Below are the code and all the weights of a small trained network. Each question names an input and a class and asks about switching units off, where a switched-off unit gives its printed mean instead of its output.

import numpy as np


def w(rows, s, z=0):
    codes = np.array(rows[::2]) - 128.0
    scale = np.full(codes.shape[1], s)
    scale[-1] = z or s
    return codes * scale


def f(y):
    return y / 2 * (1 + np.tanh(0.7978845608 * (y + 0.044715 * y**3)))


def log_softmax(a):
    a = a - a.max(-1, keepdims=True)
    return a - np.log(np.exp(a).sum(-1, keepdims=True))


def net(x, mask):
    res = np.array(x, float).reshape(1, 6) / 4 @ E
    y = f(res @ A[0][:, :-1].T + A[0][:, -1])
    res = res + np.where(mask, y, B[0][:, -1]) @ B[0][:, :-1]
    return log_softmax(res[-1] @ U[:, :-1].T + U[:, -1])


A, B = {}, {}
E = w([
[231,176,147,59,195,153],'x0',
[100,160,245,216,180,13],'x1',
[161,102,215,50,2,163],'x2',
[186,227,71,150,85,122],'x3',
[64,237,150,137,48,171],'x4',
[167,102,188,155,140,216],'x5',
],0.0058)
A[0] = w([
[221,51,120,181,191,167,99],'n0',
[145,88,136,77,116,116,183],'n1',
[145,166,213,95,102,131,131],'n2',
[75,150,96,78,141,137,104],'n3',
[119,93,142,167,68,129,101],'n4',
[102,141,104,108,180,135,159],'n5',
[148,120,70,109,167,155,154],'n6',
[142,180,158,180,60,127,183],'n7',
[117,83,175,145,75,136,255],'n8',
[87,142,118,142,146,101,161],'n9',
[128,132,88,122,125,131,87],'n10',
[118,102,127,154,160,164,79],'n11',
[135,135,132,211,129,63,116],'n12',
[127,126,117,187,206,117,205],'n13',
[84,160,99,91,189,113,235],'n14',
[192,201,115,88,113,107,103],'n15',
[128,143,124,230,156,49,95],'n16',
[159,108,97,132,79,151,120],'n17',
[162,118,250,53,131,147,89],'n18',
[78,150,131,165,97,137,156],'n19',
[152,163,151,88,128,124,157],'n20',
[117,124,159,206,43,162,43],'n21',
[15,184,130,118,100,127,154],'n22',
[78,215,105,90,94,110,115],'n23',
[138,119,214,75,131,146,120],'n24',
[91,143,120,163,81,138,85],'n25',
[176,104,36,86,90,141,69],'n26',
[189,183,45,87,110,142,148],'n27',
[86,64,136,96,82,96,129],'n28',
[180,194,136,152,111,98,164],'n29',
[115,145,132,139,114,133,119],'n30',
[134,124,95,119,118,123,92],'n31',
[163,109,136,173,189,171,97],'n32',
[113,148,114,182,166,69,140],'n33',
[103,25,109,41,80,66,104],'n34',
],0.012,0.0025)
B[0] = w([
[140,57,149,206,170,213,234],'n0',
[90,83,130,145,103,111,183],'n1',
[148,112,216,109,104,132,206],'n2',
[124,146,96,141,175,168,147],'n3',
[85,181,115,146,100,140,171],'n4',
[154,134,121,155,170,158,164],'n5',
[110,75,117,120,182,199,194],'n6',
[156,199,141,103,46,117,213],'n7',
[52,158,149,161,80,108,224],'n8',
[136,152,130,115,181,103,174],'n9',
[121,125,127,107,157,156,138],'n10',
[152,130,135,174,99,130,145],'n11',
[130,137,134,95,150,32,215],'n12',
[165,87,144,164,198,73,239],'n13',
[178,141,133,136,200,152,198],'n14',
[215,125,86,108,36,134,207],'n15',
[121,129,124,89,199,5,254],'n16',
[77,126,120,90,116,134,178],'n17',
[75,65,238,80,111,102,246],'n18',
[94,194,142,114,150,142,185],'n19',
[165,108,145,99,89,133,166],'n20',
[66,213,135,114,87,141,201],'n21',
[118,217,136,182,183,194,223],'n22',
[208,186,133,140,159,201,202],'n23',
[85,85,201,105,125,118,205],'n24',
[104,187,131,120,143,167,168],'n25',
[63,95,79,31,170,142,230],'n26',
[148,93,83,24,94,175,253],'n27',
[111,136,85,197,84,105,189],'n28',
[214,131,130,136,76,80,198],'n29',
[132,154,136,122,127,137,137],'n30',
[123,124,117,105,144,134,134],'n31',
[169,86,154,183,136,144,181],'n32',
[146,131,139,96,201,58,225],'n33',
[94,90,39,197,54,64,219],'n34',
],0.026,0.0065)
U = w([
[164,75,133,196,182,174,8],'0',
[66,255,141,115,98,138,30],'1',
[85,94,245,106,80,117,238],'2',
[168,203,99,140,203,188,255],'3',
[223,166,115,53,61,135,27],'4',
[48,98,52,199,89,92,169],'5',
[159,151,115,101,220,28,200],'6',
[94,81,38,20,143,193,108],'7',
],0.0059,0.00085)

Each question gives the input, the list of numbers given to net, and the class t.
The units are the neurons (one row each of A and B). Each row of codes is followed by its name. A weight is (code - 128) times the scale printed after its matrix; where a second scale follows, it is the last column's (A, B and U).
mask holds one flag per neuron, in row order. A switched-off neuron (its flag False) gives its mean, the last column of its row in B, instead of its output. The means were averaged over made-up inputs and are rounded, as every weight is.
A unit's drop is (log p(t) with every unit on - log p(t) with that unit switched off) / (log p(t) with every unit on - log p(t) with every unit switched off).
The circuit of an input: a set's keep is (log p(t) with only the set's units on - log p(t) with every unit switched off) / (log p(t) with every unit on - log p(t) with every unit switched off). Starting from the 12 units with the biggest drops (on a tie, the unit counted first), units are removed one at a time, each time the one whose removal leaves the highest keep (on an exact tie, the one counted first), for as long as the keep stays at least 0.8.
units of the circuit, in order: the units of the circuit, biggest drop first
unit that matters most: the unit with the biggest drop
k most important neurons: the k neurons with the biggest drops, biggest first
drop when u is switched off: that unit's drop, to one decimal
input [-3,-3,4,4,5,-8], class 1: unit that matters most : n22
input [-1,0,-6,-3,-1,4], class 0: 2 most important neurons : n0; n32
input [-8,-6,4,5,-2,0], class 7: 3 most important neurons : n26; n27; n17
input [-3,1,1,-3,1,-6], class 5: 2 most important neurons : n34; n28
input [4,2,-5,6,3,5], class 4: units of the circuit, in order : n15; n29
input [3,-2,-1,4,6,-8], class 4: 3 most important neurons : n15; n27; n29
input [-8,-5,-7,5,6,4], class 3: 2 most important neurons : n23; n8
input [8,3,-8,6,6,6], class 4: 2 most important neurons : n15; n29
input [-5,0,1,-3,1,-7], class 5: 3 most important neurons : n34; n28; n7
input [-8,-8,-6,7,5,-2], class 3: 2 most important neurons : n22; n23
input [-2,-5,2,1,3,3], class 7: 2 most important neurons : n26; n27
input [5,2,-7,-7,0,1], class 0: 2 most important neurons : n0; n32
input [-3,2,2,-4,1,2], class 1: 2 most important neurons : n0; n13
input [8,4,-4,-5,-1,3], class 0: units of the circuit, in order : n0
input [3,-7,0,8,-5,-1], class 7: drop when n33 is switched off : 0.0
input [4,-6,4,5,8,0], class 4: drop when n15 is switched off : 0.1
input [-6,-2,4,1,-2,2], class 5: drop when n34 is switched off : 0.3
